Moves between objects:
at | g x
J908 | J693 J172
J172 | J41 J908
J901 | J637 J571
J971 | J245 J323
J682 | J320 J425
J396 | J706 J306
J859 | J971 J516
J676 | J586 J296
J833 | J130 J667
J637 | J667 J130
J571 | J682 J901
J146 | J273 J759
J224 | J879 J997
J759 | J859 J146
J586 | J224 J779
J667 | J307 J833
J296 | J991 J676
J997 | J779 J224
J307 | J396 J392
J661 | J421 J960
J706 | J960 J421
J421 | J306 J706
J306 | J392 J396
J516 | J146 J859
J35 | J323 J245
J323 | J516 J971
J879 | J759 J273
J245 | J397 J35
J320 | J35 J397
J392 | J833 J307
J693 | J676 J991
J730 | J908 J41
J130 | J571 J637
J273 | J997 J879
J960 | J730 J661
J41 | J661 J730
J425 | J901 J682
J397 | J425 J320
J779 | J296 J586
J991 | J172 J693

In the rows, zero is written as 62.

The rows follow the links: the fewer symbols apart two objects are, the more alike their rows tend to be.

Each row is also shifted at random along 3 hidden directions that mean nothing.

Name the object of each row.
[ 60  60  58  52  65  53  69  73  72  74  61  74  63  57  63  64  59  54  59  55  62  62  52  44  57  58  71  60  67  64  68  65  60  77  50  63  68  54  58  55  53  72  59  71  46]
object: J908
[ 67  63  60  62  51  52  79  81  66  76  58  64  52  65  71  72  67  72  67  70  60  73  54  67  62  58  70  59  60  55  74  62  47  77  57  62  59  66  61  60  60  74  49  62  64]
object: J667
[ 59  60  60  55  70  58  62  64  70  67  64  71  66  54  60  57  58  53  55  50  66  59  58  47  57  63  63  60  63  66  64  66  64  68  56  63  68  55  61  60  55  66  63  70  49]
object: J676
[ 58  60  61  65  76  70  40  47  57  53  62  61  71  61  54  54  52  45  57  56  60  50  68  52  64  62  56  62  68  70  52  65  82  51  60  58  65  59  59  64  66  49  79  64  58]
object: J172
[ 56  59  64  59  69  64  58  55  58  56  70  53  70  54  55  50  55  57  66  57  70  62  68  69  62  65  57  60  58  67  52  63  66  47  63  64  68  62  65  63  63  60  68  68  55]
object: J586
[ 65  68  66  73  69  58  63  72  62  64  58  69  63  52  69  59  62  57  50  60  66  60  54  48  66  68  53  67  62  57  76  61  66  76  55  63  51  65  61  68  64  65  49  56  70]
object: J971
[ 64  68  66  71  60  71  53  44  61  52  61  57  63  66  59  59  66  65  57  60  58  58  66  62  62  67  56  69  58  60  54  56  65  53  74  61  58  62  72  72  65  48  65  52  78]
object: J245
[ 63  59  60  54  48  65  66  58  59  63  65  51  58  74  59  68  68  76  76  69  60  69  72  81  57  55  68  60  56  62  52  65  50  51  72  65  70  63  66  57  62  64  67  63  60]
object: J516
[ 61  64  67  63  63  63  59  44  73  55  64  64  66  56  56  51  61  58  50  51  58  60  62  47  56  71  60  68  54  59  54  54  61  54  72  62  65  57  76  72  55  51  63  59  67]
object: J759
[ 64  64  64  72  60  62  67  81  45  61  60  51  58  63  69  68  64  74  74  78  69  69  65  88  73  62  55  59  60  57  71  64  60  62  59  62  50  76  54  61  76  70  52  56  72]
object: J901
[ 58  59  60  50  60  58  64  52  72  64  68  64  65  59  55  56  59  59  61  53  60  64  63  55  54  60  70  61  58  66  52  62  58  55  66  63  74  53  68  60  54  62  68  69  50]
object: J693
[ 62  64  66  62  54  51  77  62  72  60  68  51  59  53  59  50  65  75  62  63  66  81  60  77  61  74  66  63  45  54  57  48  45  54  76  65  63  67  81  73  58  65  48  61  74]
object: J392
[ 64  64  67  63  49  49  87  75  69  67  66  52  55  54  66  57  68  83  68  68  68  83  57  84  61  71  67  61  45  51  66  49  38  63  71  65  58  69  77  70  59  74  38  60  74]
object: J130

Where do the symbols, taken in turn from left to right, take each start?
Answer with the object's name.
[ 65  62  61  65  53  63  65  65  60  63  60  57  55  72  65  70  68  72  67  72  56  67  64  72  64  59  65  63  62  57  63  60  55  63  66  60  57  65  64  63  63  62  60  56  72]
x x x -> J130
[ 60  63  66  56  60  58  63  45  78  59  69  61  65  54  56  47  62  60  51  47  60  65  61  51  51  72  65  67  49  60  51  53  55  53  74  63  70  55  81  73  51  55  61  63  62]
x x g x -> J146
[ 62  61  58  56  64  63  54  58  66  69  58  74  63  68  61  69  60  52  58  56  54  52  61  40  55  53  66  62  70  66  61  70  69  70  54  60  68  53  56  56  56  61  73  69  48]
g x g -> J224
[ 59  64  65  66  74  61  55  59  61  56  64  62  68  52  59  53  55  52  56  59  66  58  61  58  67  70  55  63  63  64  61  59  73  59  60  59  60  62  62  68  65  57  64  62  63]
g x g g -> J730
[ 61  58  59  57  62  64  59  67  56  68  60  61  62  68  62  70  61  61  69  65  62  60  66  63  61  52  63  58  67  65  60  71  64  63  56  63  67  62  54  52  64  67  69  67  50]
x g x -> J146
[ 59  55  59  62  66  60  73  97  34  66  65  43  65  60  67  69  58  73  90  85  79  75  69 108  76  55  56  47  65  64  71  75  62  58  46  65  60  77  40  48  81  85  56  68  51]
x g g x x -> J392
[ 57  61  65  62  72  65  55  55  60  56  66  60  71  54  56  51  56  53  58  54  68  56  66  58  62  67  56  63  60  66  56  63  70  55  62  63  64  62  63  65  63  57  68  66  57]
x x g g -> J759
[ 65  61  59  58  53  57  71  73  64  72  59  64  54  70  66  74  67  69  68  70  57  67  58  67  62  56  71  60  64  58  67  63  53  70  59  60  61  61  61  56  59  69  58  62  62]
x g g -> J130
[ 62  66  64  71  72  57  59  66  66  59  61  72  64  52  65  57  58  54  50  59  65  58  52  47  68  70  56  65  66  60  75  58  70  73  54  59  52  62  60  67  62  61  54  58  69]
g g x x -> J833
[ 59  61  58  58  71  65  50  58  59  65  59  69  66  63  61  65  57  48  60  57  59  51  65  46  59  55  63  60  71  69  58  72  74  64  53  59  67  57  53  56  62  59  75  67  49]
x x g g g -> J172
[ 63  59  56  56  62  62  61  67  63  67  59  72  62  67  63  71  61  54  64  62  58  57  59  53  60  52  69  58  74  67  68  68  66  70  52  60  65  57  52  51  59  65  67  66  50]
x g g g g -> J833
[ 65  67  65  72  60  61  64  66  60  60  59  59  58  61  67  63  67  69  61  65  62  65  62  65  66  67  57  66  58  56  68  59  58  65  65  62  53  68  66  68  66  60  53  55  74]
g g x g g g -> J35
[ 67  65  61  69  57  70  58  53  65  57  58  72  60  69  62  68  68  63  55  61  55  55  58  53  63  63  62  68  69  61  66  55  62  69  67  61  53  61  62  64  60  53  59  52  76]
g x g x g -> J682
